Here is a tiny trained network, its code and every weight. The questions are about switching its units off for an input and a class, where a switched-off unit gives its printed mean instead of its output.

import numpy as np


def w(rows, s, z=0):
    codes = np.array(rows[::2]) - 128.0
    scale = np.full(codes.shape[1], s)
    scale[-1] = z or s
    return codes * scale


def f(y):
    return y / 2 * (1 + np.tanh(0.7978845608 * (y + 0.044715 * y**3)))


def log_softmax(a):
    a = a - a.max(-1, keepdims=True)
    return a - np.log(np.exp(a).sum(-1, keepdims=True))


def net(x, mask):
    res = np.array(x, float).reshape(1, 6) / 4 @ E
    y = f(res @ A[0][:, :-1].T + A[0][:, -1])
    res = res + np.where(mask, y, B[0][:, -1]) @ B[0][:, :-1]
    return log_softmax(res[-1] @ U[:, :-1].T + U[:, -1])


A, B = {}, {}
E = w([
[74,123,231,189,107,159],'x0',
[104,20,146,91,167,75],'x1',
[178,191,210,52,108,56],'x2',
[237,69,134,220,70,100],'x3',
[154,72,143,48,64,220],'x4',
[208,122,174,133,254,191],'x5',
],0.0049)
A[0] = w([
[189,98,127,176,94,105,49],'neuron 0',
[101,25,160,93,168,68,59],'neuron 1',
[165,126,157,133,197,163,37],'neuron 2',
[153,147,182,79,112,82,68],'neuron 3',
[158,159,182,90,115,83,20],'neuron 4',
[62,157,121,75,163,141,39],'neuron 5',
[70,117,234,178,111,158,26],'neuron 6',
[204,81,137,176,98,107,59],'neuron 7',
[117,167,127,181,171,68,70],'neuron 8',
[142,101,137,70,80,187,36],'neuron 9',
[71,111,240,171,105,159,45],'neuron 10',
[128,117,127,126,135,125,3],'neuron 11',
[71,122,101,124,44,83,41],'neuron 12',
[171,132,153,131,199,166,70],'neuron 13',
[69,153,137,81,171,160,58],'neuron 14',
[73,158,123,82,162,139,69],'neuron 15',
[81,130,102,126,51,95,56],'neuron 16',
[154,154,178,91,118,89,52],'neuron 17',
[156,159,184,93,118,83,29],'neuron 18',
[156,158,182,93,118,85,36],'neuron 19',
[140,176,121,140,111,154,45],'neuron 20',
[69,155,129,88,155,147,35],'neuron 21',
[101,35,153,99,159,76,51],'neuron 22',
[65,64,48,206,155,201,4],'neuron 23',
[119,129,121,132,122,124,56],'neuron 24',
[80,125,107,124,55,93,66],'neuron 25',
[194,93,136,179,96,106,75],'neuron 26',
[172,128,156,133,201,165,44],'neuron 27',
[167,129,157,132,202,166,46],'neuron 28',
[145,104,138,85,87,178,51],'neuron 29',
[148,98,146,72,76,191,48],'neuron 30',
[195,127,2,56,151,93,16],'neuron 31',
[147,99,144,78,77,196,48],'neuron 32',
[162,253,109,161,89,199,42],'neuron 33',
[98,176,124,198,189,31,54],'neuron 34',
],0.013,0.0043)
B[0] = w([
[102,196,134,135,138,151,187],'neuron 0',
[123,91,119,228,138,120,207],'neuron 1',
[153,133,184,132,106,125,164],'neuron 2',
[121,107,96,119,89,173,180],'neuron 3',
[153,119,109,120,107,190,163],'neuron 4',
[95,188,121,139,132,148,169],'neuron 5',
[200,162,91,114,149,95,199],'neuron 6',
[83,201,126,141,140,153,210],'neuron 7',
[118,100,142,93,176,131,200],'neuron 8',
[122,107,146,100,183,142,169],'neuron 9',
[192,160,84,110,139,76,207],'neuron 10',
[168,143,140,153,154,159,97],'neuron 11',
[145,133,199,130,91,114,213],'neuron 12',
[132,125,180,121,89,109,180],'neuron 13',
[96,196,135,139,132,143,170],'neuron 14',
[92,176,117,134,126,132,165],'neuron 15',
[155,135,195,130,106,126,199],'neuron 16',
[135,113,104,116,103,171,163],'neuron 17',
[149,116,109,116,107,186,165],'neuron 18',
[145,115,108,116,105,180,164],'neuron 19',
[145,120,127,168,144,137,129],'neuron 20',
[114,185,132,142,139,156,153],'neuron 21',
[127,100,122,208,138,121,188],'neuron 22',
[150,84,80,95,76,232,248],'neuron 23',
[154,135,143,137,143,151,108],'neuron 24',
[141,133,187,127,98,115,198],'neuron 25',
[82,192,122,128,130,141,205],'neuron 26',
[147,130,189,126,99,123,174],'neuron 27',
[145,130,185,127,98,116,173],'neuron 28',
[121,114,141,112,173,136,156],'neuron 29',
[111,101,146,102,185,133,180],'neuron 30',
[239,169,87,114,152,83,227],'neuron 31',
[117,100,146,106,186,130,178],'neuron 32',
[115,74,106,253,136,110,227],'neuron 33',
[116,86,154,82,217,134,254],'neuron 34',
],0.051,0.0049)
U = w([
[153,129,221,109,72,119,162],'0',
[66,228,101,124,145,167,117],'1',
[155,86,63,85,85,223,143],'2',
[113,83,140,69,230,138,150],'3',
[225,166,59,102,144,77,133],'4',
[119,82,98,229,142,123,157],'5',
[2,81,55,58,46,23,156],'6',
[99,115,99,87,99,101,3],'7',
],0.0064,0.005)

Each question gives the input, the list of numbers given to net, and the class t.
The units are the neurons (one row each of A and B). Each row of codes is followed by its name. A weight is (code - 128) times the scale printed after its matrix; where a second scale follows, it is the last column's (A, B and U).
mask holds one flag per neuron, in row order. A switched-off neuron (its flag False) gives its mean, the last column of its row in B, instead of its output. The means were averaged over made-up inputs and are rounded, as every weight is.
A unit's drop is (log p(t) with every unit on - log p(t) with that unit switched off) / (log p(t) with every unit on - log p(t) with every unit switched off).
The circuit of an input: a set's keep is (log p(t) with only the set's units on - log p(t) with every unit switched off) / (log p(t) with every unit on - log p(t) with every unit switched off). Starting from the 12 units with the biggest drops (on a tie, the unit counted first), units are removed one at a time, each time the one whose removal leaves the highest keep (on an exact tie, the one counted first), for as long as the keep stays at least 0.8.
circuit, biggest first: the units of the circuit, biggest drop first
k most important neurons: the k neurons with the biggest drops, biggest first
drop when u is switched off: that unit's drop, to one decimal
input [0,6,1,-8,-7,4], class 1: circuit, biggest first	(neuron 14)
input [4,4,-5,5,6,3], class 3: 3 most important neurons	(neuron 32; neuron 30; neuron 9)
input [-8,2,6,-2,3,-1], class 4: 2 most important neurons	(neuron 31; neuron 23)
input [2,-3,8,8,2,-3], class 1: 4 most important neurons	(neuron 7; neuron 26; neuron 0; neuron 23)
input [-1,0,1,1,-4,4], class 0: circuit, biggest first	(neuron 13; neuron 27)
input [1,-2,6,-6,5,-2], class 1: 3 most important neurons	(neuron 23; neuron 14; neuron 5)
input [2,-8,7,-1,-4,5], class 5: 2 most important neurons	(neuron 33; neuron 23)
input [3,8,-5,3,-8,-8], class 0: 2 most important neurons	(neuron 12; neuron 25)
input [-5,1,-6,3,6,6], class 0: 3 most important neurons	(neuron 13; neuron 27; neuron 28)
input [-6,7,-4,-3,2,-3], class 5: 2 most important neurons	(neuron 1; neuron 22)
input [1,-7,0,3,-7,6], class 3: 2 most important neurons	(neuron 34; neuron 8)
input [2,-3,-1,-8,6,-7], class 1: 4 most important neurons	(neuron 5; neuron 14; neuron 15; neuron 21)
input [2,7,5,-5,-2,7], class 0: drop when neuron 13 is switched off	0.6
input [-3,-3,-2,-5,5,-6], class 0: circuit, biggest first	(neuron 12)
input [5,2,7,-7,8,-6], class 3: drop when neuron 19 is switched off	-0.1
input [2,6,-5,-2,5,-1], class 5: drop when neuron 22 is switched off	0.9
